(in the rows, 128 means zero)
Facts:
[banafon,boskek,fegem,fiflal,kebro,kikar] η l
[bisas,bugus,buste,desen,drave,flazi,gimus,grafedam,grotran,klisas,kupler,leler,plile,reflir,roniskir,rubra,sitrame,tresteflam,trustu,vazo,zedre,zilim] η b
[bregonem,brufor,nisur,stekor,tadrapos,tudris] η f
[brepar,brike,budam,dizuk,fluflik,griflo,kloflil,tenu] η g
[brige,flibren,flitraskol,klenon,pluflen,skuzar] η h
[brotos,drepim,fadratos,flenek,flipum,fover,gamaris,gizonu,kleplasu,klizun,mevos,mozal,nasoklu,nupus,ragem,reflur,rolim,skikli,stefa,stisun,tari,tiklo,tobro,tuklor,vadrir,vozer,zanek,ziskasku,zoga,zudrer] η a
[brozar,drestom,flatos,flitek,kotrudrem,nasta,paski,ploklos,ridra,ruplin,satru,siples,skodafi,stizo,taflipen,vedul,zemal] η c
[drafek,drenem,fano,geklen,laval,letren,nisal,nolom,pibros,pliraklir,runogrem,skesabre,vomik,vulo,zabren] η d
[dribrik,drunugis,flevegel,fufir,puskal,sesu,skogra,ziluk] η e
[drokom,graklam,klukul,plogrel,serivu,stasko,vegal] η i
[fifin,fotolim,gakos,klimus,kuzum,skagroro] η j
[lidel,meplase,rikli,steskun] η m
[runak,ruplagu,sudrol,trebe,zasek,zubran] η k
[tragu,zabrim] η n
Φ 76 <- babralu,bisas,brufor,dizuk,fiflal,flevegel,kotrudrem,kunen,kunun,kuzum,lidel,mevos,plile,pliraklir,pogrin,reflur,siples,skagroro,skodafi,skodar,sustik,togabram,vefar,zedre,zeklos,ziluk,zudrir
Φ 594 <- banafon,bestum,bolor,botri,brastoplun,brepinar,brevidir,brige,brotos,brozar,brudro,budam,bugin,bugus,buste,desen,drafek,drenem,drepim,drestom,dribrik,dridar,drunugis,fano,fegem,feski,fifin,fivoske,flazi,flenek,flibren,flide,fliskom,flitek,fufir,gakos,gamaris,geklen,gesker,gimus,grafedam,graklam,grosa,kebro,kener,kikar,kiklel,klafer,kleplasu,kleska,klimus,klisas,klizun,kloflil,kludrem,klukul,kupler,laval,letren,leza,librak,loteplar,lotrul,lubi,meplase,mozal,nasta,nisal,nisur,nolom,nupus,paski,pidra,pimam,piral,plalok,reflir,regri,rerar,rolim,roniskir,rubra,runak,runogrem,ruplagu,ruplin,segren,sesu,siplo,skobrozom,skogra,skuvo,skuzar,statrel,steskun,stigri,stisun,stizo,stogrik,sudrol,taflipen,teflupe,tenu,teskol,tikar,tiklo,tobro,tragu,trebe,tresteflam,trugo,trustu,tubrin,tukem,tuklor,vadrir,vaklol,vazo,vedul,vegal,vegropom,vene,vitiflar,vomik,vozer,vulo,zabren,zasek,zemal,ziskasku,ziskon,zive,zoga,zokan,zoskomek,zubran,zudrer,zupe
Φ 788 <- boskek,bregonem,brepar,brike,bruse,defon,drave,drokom,fadratos,flatos,flipum,flitraskol,fluflik,flugrigok,fotolim,fover,gizonu,graflaskal,griflo,grotran,klenon,leler,munuras,napom,nasoklu,nimodrul,pevobrin,pibros,pletar,pletil,plogrel,ploklos,pluflen,plumu,puskal,ragem,ridra,rikli,rikos,satru,serivu,siplum,sitrame,skesabre,skidruzik,skikli,sobrik,stasko,stefa,stekor,tadrapos,tari,trudrar,trugelo,tudris,tusko,viklon,zabrim,zanek,zilim,zugol
{bestum,brike,nolom} ψ brudro
{bestum,ziskasku} ψ kener
{bisas,skidruzik,zanek} ψ segren
{bolor} ψ tragu
{bolor,statrel} ψ kloflil
{botri} ψ skuvo
{botri} ψ flitraskol
{brastoplun,desen} ψ flenek
{brike} ψ reflir
{brozar,rikli} ψ pidra
{brudro,dribrik,fifin,trudrar,zabren,zasek} ψ graflaskal
{drave,serivu} ψ kleska
{drenem,drestom,skidruzik} ψ klimus
{drestom,klimus} ψ laval
{feski,zanek} ψ rubra
{feski,skikli} ψ rikos
{feski} ψ kikar
{fiflal,pevobrin,ziskasku} ψ reflur
{fiflal,gizonu,kloflil,pidra,reflur,teflupe,trebe} ψ nasoklu
{fivoske,gizonu,reflur} ψ kuzum
{fivoske} ψ babralu
{flevegel,kebro,reflir} ψ pogrin
{flevegel} ψ zasek
{flibren} ψ trudrar
{flitraskol,kloflil,leler} ψ kludrem
{flugrigok,kleska,klimus,kuzum,roniskir,trebe,tukem} ψ puskal
{gesker} ψ skodar
{gizonu} ψ bolor
{kebro} ψ stigri
{kener,skuvo} ψ drestom
{kikar,siplum} ψ pimam
{kikar} ψ pevobrin
{nimodrul,statrel,zabren} ψ grafedam
{pevobrin} ψ brastoplun
{pimam} ψ tiklo
{ridra} ψ brozar
{rikli} ψ lotrul
{roniskir,statrel,tiklo,tukem} ψ trebe
{runak,tuklor} ψ tukem
{siplo} ψ fivoske
{siplo} ψ roniskir
{siplum} ψ kiklel
{skikli} ψ zanek
{teflupe} ψ zudrer
{tiklo,zanek} ψ vene
{tresteflam} ψ dribrik
{tresteflam,vegropom} ψ statrel
{zabren} ψ flugrigok
{ziskasku} ψ fiflal
{zubran} ψ zokan
{banafon,skodafi,sudrol,vomik,zedre,ziskasku} Δ loteplar
{bisas} Δ tukem
{bolor,graklam} Δ vene
{boskek,brozar,flibren,letren,runak,sitrame,stisun,tragu} Δ trugelo
{bregonem,siples} Δ nimodrul
{brepar,geklen,satru,serivu,ziluk} Δ botri
{brige,mevos,plile,puskal} Δ kleska
{brike,kebro,ragem} Δ flugrigok
{brotos,grotran} Δ bestum
{brufor,kloflil,skogra,zudrer} Δ teskol
{budam,drave,reflur} Δ brevidir
{bugus,gizonu,klukul,tusko} Δ vitiflar
{buste,drokom,fadratos,steskun} Δ pevobrin
{defon,drafek,kleplasu,sesu,zilim} Δ siplo
{desen,nasoklu,sobrik,vedul,zabren} Δ pletil
{dizuk,vozer} Δ regri
{drenem} Δ vaklol
{drepim,flazi,kikar,nasta,plogrel,stekor,viklon,zabrim,zugol} Δ zupe
{drestom,fotolim,meplase,mozal,pimam,segren} Δ gesker
{dribrik} Δ trugo
{drunugis,fluflik,pluflen,rolim} Δ sustik
{fano,tuklor} Δ vefar
{fegem,klizun,pliraklir} Δ plalok
{feski,flipum,flitek,rerar,zasek} Δ teflupe
{fifin,klafer,skodar,trustu,vegropom} Δ lubi
{fiflal,tikar} Δ kunun
{flatos,flitraskol,grafedam,skikli} Δ grosa
{flenek,siplum} Δ munuras
{flevegel,fliskom,gamaris,reflir,rikos,vegal,zubran} Δ librak
{fover} Δ dridar
{fufir,rubra} Δ zeklos
{gakos,kludrem,vazo,vulo,zoga} Δ stigri
{gimus,kuzum,ridra,ruplagu,zokan} Δ bruse
{griflo} Δ togabram
{kener,plumu} Δ brepinar
{klenon,kupler,lidel,nisur,stefa} Δ stogrik
{klimus} Δ pogrin
{klisas} Δ zudrir
{kotrudrem} Δ leza
{kunen,skagroro,tiklo} Δ skobrozom
{laval,vadrir} Δ flide
{leler,ploklos,tudris} Δ pidra
{nisal} Δ kiklel
{nolom,pletar,skuzar,tresteflam,zemal} Δ fivoske
{nupus,trudrar} Δ ziskon
{paski,roniskir} Δ babralu
{pibros,trebe} Δ bugin
{piral} Δ brastoplun
{rikli} Δ lotrul
{runogrem,tari} Δ skidruzik
{ruplin,skesabre,tobro} Δ zoskomek
{skuvo,tadrapos,taflipen} Δ zive
{stasko,zanek} Δ napom
{stizo} Δ statrel
{tenu} Δ tubrin
χ:
bolor graklam
brotos grotran
bugus tusko gizonu klukul
defon kleplasu drafek zilim sesu
fano tuklor
feski flipum zasek rerar flitek
fiflal tikar
flatos grafedam skikli flitraskol
flenek siplum
flibren runak tragu stisun sitrame boskek brozar letren
fliskom vegal zubran gamaris rikos reflir flevegel
kener plumu
kuzum ruplagu gimus ridra zokan
leler tudris ploklos
lidel nisur kupler stefa klenon
meplase segren drestom fotolim mozal pimam
mevos puskal plile brige
pliraklir klizun fegem
ragem brike kebro
reflur drave budam
rolim drunugis fluflik pluflen
roniskir paski
rubra fufir
runogrem tari
satru brepar ziluk serivu geklen
siples bregonem
skagroro tiklo kunen
skesabre ruplin tobro
skuvo tadrapos taflipen
sobrik nasoklu zabren vedul desen
stasko zanek
steskun buste drokom fadratos
trebe pibros
trudrar nupus
trustu vegropom fifin klafer skodar
vadrir laval
vomik banafon zedre ziskasku sudrol skodafi
vozer dizuk
vulo zoga gakos kludrem vazo
zabrim nasta plogrel flazi drepim viklon stekor kikar zugol
zemal skuzar pletar nolom tresteflam
zudrer skogra brufor kloflil

Known rows:
[163 131 117 105 115 138 114 159 107 134 132 158 182 136 116 139 126 167
 104 135 117 123 149 166 109 121 128 152 146 116 132 138 107 115 161 139
 149 110 118 145 113 153 141 134 167 115 137 130 147 125]: bolor
[ 78 155 129 106 145 112 141  94 131 119 126 107 117 123 145 119 115  98
 167 120 138 107 131 108 156 100 125 105 117 155 152 123 160 139 130 119
 116 131 143  94 158 144 106 112 105 143 115 101 126 143]: skodar
[142 119 173 125 139 142 188 125 141  87  91 141 143 148 138 143 132 150
 114 111 170  95 113 127 125 107 100  81 151 150 114 140 113 110 108 107
 120 148 118  90 113 128 158  76  98 146 151 125 128 106]: skogra
[ 70 150 143 155 128 138  71  88 126 106 127 109 172 116 141  42 112  75
 152  99 155 116 124 127 169 124  40 158 178 136 157 144 213 127 151 100
 125 126 150  96 126 158  81  67 109 131 118 102 135 162]: pogrin
[105 132 102 144 126 135 103 139 117 153 157 109  71 124 122 128 136 101
 136 132 119 151 114 112 139 158 158 158 115 115 118 129 143 125 112 111
 133 111 132 163 138 104 115 166 130 131 107 146 109 126]: paski
[178  81 116 148 114  78 123 145 155 135 129 161 179 152 103 162 147 161
 105 174  71 138 149 143  94 151 158 124 128 123 112 124  68 141 161 194
 166 112 124 106  85 155 126 190 188  72 179 132 193 124]: ziskasku
[142 134 118 135 124 137 129 141 115 129 145 140 101 106 135 126 144 115
 127 126 140 116 128 107 137 122 123 102  88 104 105 100  88 148 139 140
 109 129 101 156 122  99 132 148 107 145 111 131 100 129]: zubran
[126 125 143 136 143 108 127 105 151 118 116 133 115 118 122 128 121 116
 186 117 101 118 139 123 155 113 148  94  82 142 109 115 141 148 114 187
 107 189 158  74 156 128 144 157  91 134 122 115 111 175]: zugol
[101 134 102 139 120 137 106 144 114 154 161 111  69 125 124 124 140 101
 130 134 124 152 112 110 137 158 153 160 122 110 119 129 140 121 115  93
 135 105 128 176 135 103 117 154 130 129 106 146 110 120]: zemal
[144 142 118  91 126 138 113 129 120 136 120 128 176 124 112 134 104 168
 120 130 116 135 147 167 107 112 129 158 144 122 156 139 149 115 129 157
 133 130 135 133 146 143 138 102 149 137 122 124 131 128]: pidra
[ 97 171 126  59 123 111  92 108 101 146 118  74 207 164  83 136  71 181
 164 146 100 163 150 210 120 112 146 223 220 186 175 193 219 104 118 132
 179 130 163 122 181 189 140  74 185  78 135  87 151  93]: nasoklu
[166 122 123 139 109 137  99 152 119 129 137 176 187 132 116 120 136 150
 104 133 114 113 151 157 120 128 108 145 146 109 114 132  98 131 173 148
 144 113 115 133  90 153 137 145 162 107 143 136 152 145]: vegropom
[124 130 137 134 132 122 137 119 127 118 126 125 116 126 127 128 133 117
 144 126 136 122 124 118 137 122 131 107 120 134 115 123 124 136 114 138
 121 144 123 119 138 113 136 130 108 138 126 122 114 120]: rerar
[145 143 160 118 128 139 156 118 115  98 110 131 145 121 145 123 118 135
 128 113 161  99 131 125 135  81  90  73 121 144 119 119  95 137 122 129
 103 163 104 123 131 122 149  88  95 139 125 107 114 113]: fluflik
[132 121 137 131 131 127 139 120 136 123 120 112 118 119 131 121 126 122
 123 124 137 135 116 115 125 132 120 113 121 118 130 120 129 131 107 135
 116 135 123 134 133 107 124 111 107 145 124 127 117 118]: regri
[141 125 167 130 141 131 184 105 144  85  91 146 146 145 132 150 135 151
 133 111 153  96 127 120 135  98 114  67 139 154 109 129 122 125 105 141
 111 163 128  64 122 128 161  89  86 150 151 115 122 129]: sesu
[107 132 145 166 117 145  88 105 127 104 119 113 151 118 122  73 124 102
 138 108 147 138 114 126 149 137  76 142 167 118 122 140 174 131 121 127
 118 141 134 117 119 124 118  89 109 135 127 126 111 135]: stigri
[132 124  82 134 123 125 105 144 123 167 158 144  99 116 122 151 142 132
 136 143  91 147 146 122 122 147 179 155  99 109 117 107 118 141 143 145
 132 105 137 152 131 125 123 197 149 116 126 148 130 154]: ridra

Rows:
No name comes twice in this set of rows, the named rows included.
[156 129 114  84 130 124 144 141 128 143 118 127 146 121 118 154 113 168
 113 133 115 134 139 149 100 114 150 131 120 120 153 123 120 119 123 158
 126 123 122 141 144 128 137 116 144 147 125 131 133 120] -> brastoplun
[114 107 145 145 134  91 140 105 154 123 122  84 110 145 125 137 124 117
 135 154 117 162 107 112 123 150 135 121 135 155 124 138 128 135 107 122
 144 135 139 113 123 127 113 124 138  86 150 122 145  93] -> fover
[116 156 107  72 137 124 121 116 123 141 119 123 173 120 133 122  99 144
 132 125 121 116 152 153 120 101 124 155 140 139 190 132 163 118 155 131
 135 106 141 118 153 171 108  90 152 136 115 109 157 143] -> babralu
[128 126  91  82 139 119 148 142 137 158 146 154 114 119 145 161 130 134
 115 142 102 111 148 115 105 118 165 125  77 118 163 100  97 126 168 122
 131  86 126 133 123 154 108 161 151 133 124 143 154 153] -> bisas
[178 113 115 104 126 122 166 161 133 146 128 155 132 133 138 172 139 168
  96 148 115 122 144 125  97 118 157 102  91 118 133 107  61 130 150 138
 128 115 109 148 116 134 142 160 154 122 138 139 152 124] -> siplum
[147 108 135 143 126 121 143 127 146 119 119 127 111 115 138 131 137 122
 107 126 135 126 115 103 116 136 122  97 103 110 120 105  97 137 117 139
 112 128 120 135 114 103 122 129 113 142 131 142 128 123] -> gesker
[130 158 111  49 133 132 131 127 110 148 117 106 163 124 109 157  86 183
 130 128 114 139 149 179 104 102 155 161 147 141 172 142 166 105 111 156
 132 131 135 139 180 140 145  89 143 150 110 113 123 111] -> vene
[127 103 151 142 139  73 136 118 162 115 121  86 109 149 113 133 120 105
 157 144 101 155 104 126 144 147 145 111 112 153 120 150 132 129  98 156
 148 168 150  93 143 128 124 148 130  88 142 120 143 113] -> drepim
[165 126 104  76 158 133 162 152 147 149 114 192 129 130 120 193 126 183
 143 115  84  98 169 153 113 101 210 123  72 119 122 109 126 105 126 196
 121 151 159  71 157 141 180 180 121 166 131 152 123 197] -> kikar
[111 175 122  56 132 136 133 129  94 142 124 101 149 140 109 153  91 168
 145 129 127 132 142 176 123  99 152 164 158 155 157 158 169 103 108 129
 139 135 130 142 180 142 150  87 135 138 106 107 114  99] -> segren
[118 169 117  61 139 123 149 109 107 147 119 107 132 134 112 167  97 171
 166 133 115 133 154 152 126  90 175 136 128 161 154 127 156 126 104 155
 123 146 136 126 185 139 155 112 124 137 115 104 113 120] -> rikos
[189 105 111 110 122 124 140 145 143 150 118 158 158 119 127 159 131 176
  90 141 106 126 151 138  89 120 143 123  98 104 140 101  79 133 150 162
 122 115 117 140 107 137 132 152 161 126 143 143 160 143] -> skidruzik
[105 125 125 205 117 143  60 105 125 111 147 164 145 119 111  70 152  85
 159 112 120 123 139 114 168 145  95 148 149 111  86 120 158 156 151 162
 123 136 141  94  96 128 120 157 105 118 138 132 110 178] -> reflir

Now the same objects, written a new way:
Known rows:
[127 127 127 129 127 128 129 127 125 130 127 133 125 131 132 125 122 128
 125 129 130 132 128 123 121 130 128]: fluflik
[128 128 126 126 125 129 133 126 130 125 127 129 124 123 129 128 135 127
 128 128 129 127 128 131 131 126 129]: kener
[123 130 132 129 131 129 119 127 122 130 125 127 124 129 126 126 129 124
 120 129 130 136 127 128 127 124 133]: grafedam
[126 125 125 128 131 128 132 129 134 126 127 126 134 139 128 125 121 125
 128 130 132 116 129 127 129 134 129]: viklon
[127 129 129 127 129 130 134 128 128 127 125 127 124 124 127 127 129 126
 128 129 129 131 128 128 128 126 131]: tikar
[126 129 130 128 126 128 105 131 132 127 130 128 128 128 132 128 125 126
 125 129 127 127 130 130 126 130 127]: trugelo
[127 129 130 127 128 129 113 129 128 127 129 128 128 127 131 127 129 125
 124 127 128 133 129 128 128 132 129]: pletil
[125 129 124 130 128 126 128 126 122 131 128 129 126 130 130 129 121 130
 125 127 125 132 129 126 126 124 129]: bregonem
[125 128 130 131 138 127 125 127 128 130 130 125 132 140 129 126 128 127
 139 128 126 115 128 128 128 140 124]: skodafi
[128 129 127 131 134 128 128 126 129 131 130 125 132 130 128 131 125 127
 132 128 125 130 130 127 130 126 130]: fover
[128 129 133 127 128 128 110 131 126 127 128 128 127 126 128 127 133 125
 123 127 129 131 127 130 132 128 131]: brastoplun
[124 129 129 129 127 129 114 129 125 127 130 127 126 129 131 125 134 123
 129 125 127 129 128 129 126 139 124]: zeklos
[127 129 131 128 128 128 110 129 128 127 129 128 127 128 132 126 131 125
 125 127 127 132 129 127 130 131 130]: pevobrin
[134 124 121 125 118 127 153 131 133 123 128 135 125 122 133 128 128 135
 138 128 127 117 127 124 130 127 125]: drenem
[129 129 132 126 128 128 116 131 127 126 127 128 128 125 127 127 131 127
 124 127 129 130 127 130 130 129 130]: teskol
[130 128 131 127 126 128 116 131 128 126 128 129 127 124 129 127 132 127
 126 127 128 129 127 129 132 129 130]: pidra
[132 128 132 129 136 127 128 128 130 131 128 127 133 133 125 129 126 129
 133 130 129 120 126 128 130 128 129]: flitek
[129 126 133 127 131 128 128 129 129 128 127 130 130 135 127 126 127 130
 127 130 133 122 126 127 126 130 128]: geklen

Rows:
No name comes twice in this set of rows, the named rows included.
[135 124 121 124 117 127 139 132 136 122 131 133 128 120 137 128 128 134
 140 126 123 120 129 124 133 132 125] -> nimodrul
[126 124 122 130 120 126 136 128 126 130 129 128 133 134 126 127 120 127
 120 129 131 135 129 123 126 123 126] -> plogrel
[121 133 140 130 136 129  87 128 120 131 126 124 127 131 124 125 134 118
 112 128 132 141 127 132 130 128 136] -> kiklel
[128 127 122 126 124 129 137 125 133 124 129 130 125 124 133 128 132 128
 132 128 126 126 131 129 129 129 127] -> trudrar
[135 126 117 126 118 126 149 132 136 125 129 136 121 118 137 129 120 135
 144 130 124 109 128 128 129 126 125] -> runak
[129 125 132 129 126 127 128 129 126 130 128 129 132 134 123 128 127 132
 124 130 131 132 126 125 127 122 125] -> klukul
[140 125 124 129 126 126 151 130 135 129 131 130 135 124 129 132 126 135
 146 129 125 117 127 122 135 124 126] -> ziskasku
[123 130 123 132 130 127 124 123 124 130 131 125 127 129 130 130 135 124
 135 125 123 127 130 132 131 132 125] -> reflur
[126 125 123 129 130 124 126 128 127 129 129 127 134 143 127 127 114 131
 126 129 129 113 127 128 130 130 129] -> stekor
[130 130 129 129 132 128 129 127 127 131 127 127 129 127 126 130 127 128
 130 129 128 126 127 129 130 125 131] -> stizo
[122 132 131 133 139 129 112 124 122 134 128 123 129 131 127 129 126 121
 124 128 126 139 130 127 130 124 135] -> nasoklu
[127 129 128 127 127 130 127 125 128 126 127 128 124 125 128 128 135 126
 126 129 129 129 128 132 131 126 130] -> bolor
[129 127 128 127 125 128 118 130 130 125 130 129 128 125 133 127 130 127
 129 127 126 129 129 126 130 131 129] -> flugrigok
[124 130 125 131 132 128 127 125 126 131 130 126 128 131 129 127 130 124
 135 126 125 126 129 128 125 136 124] -> kotrudrem

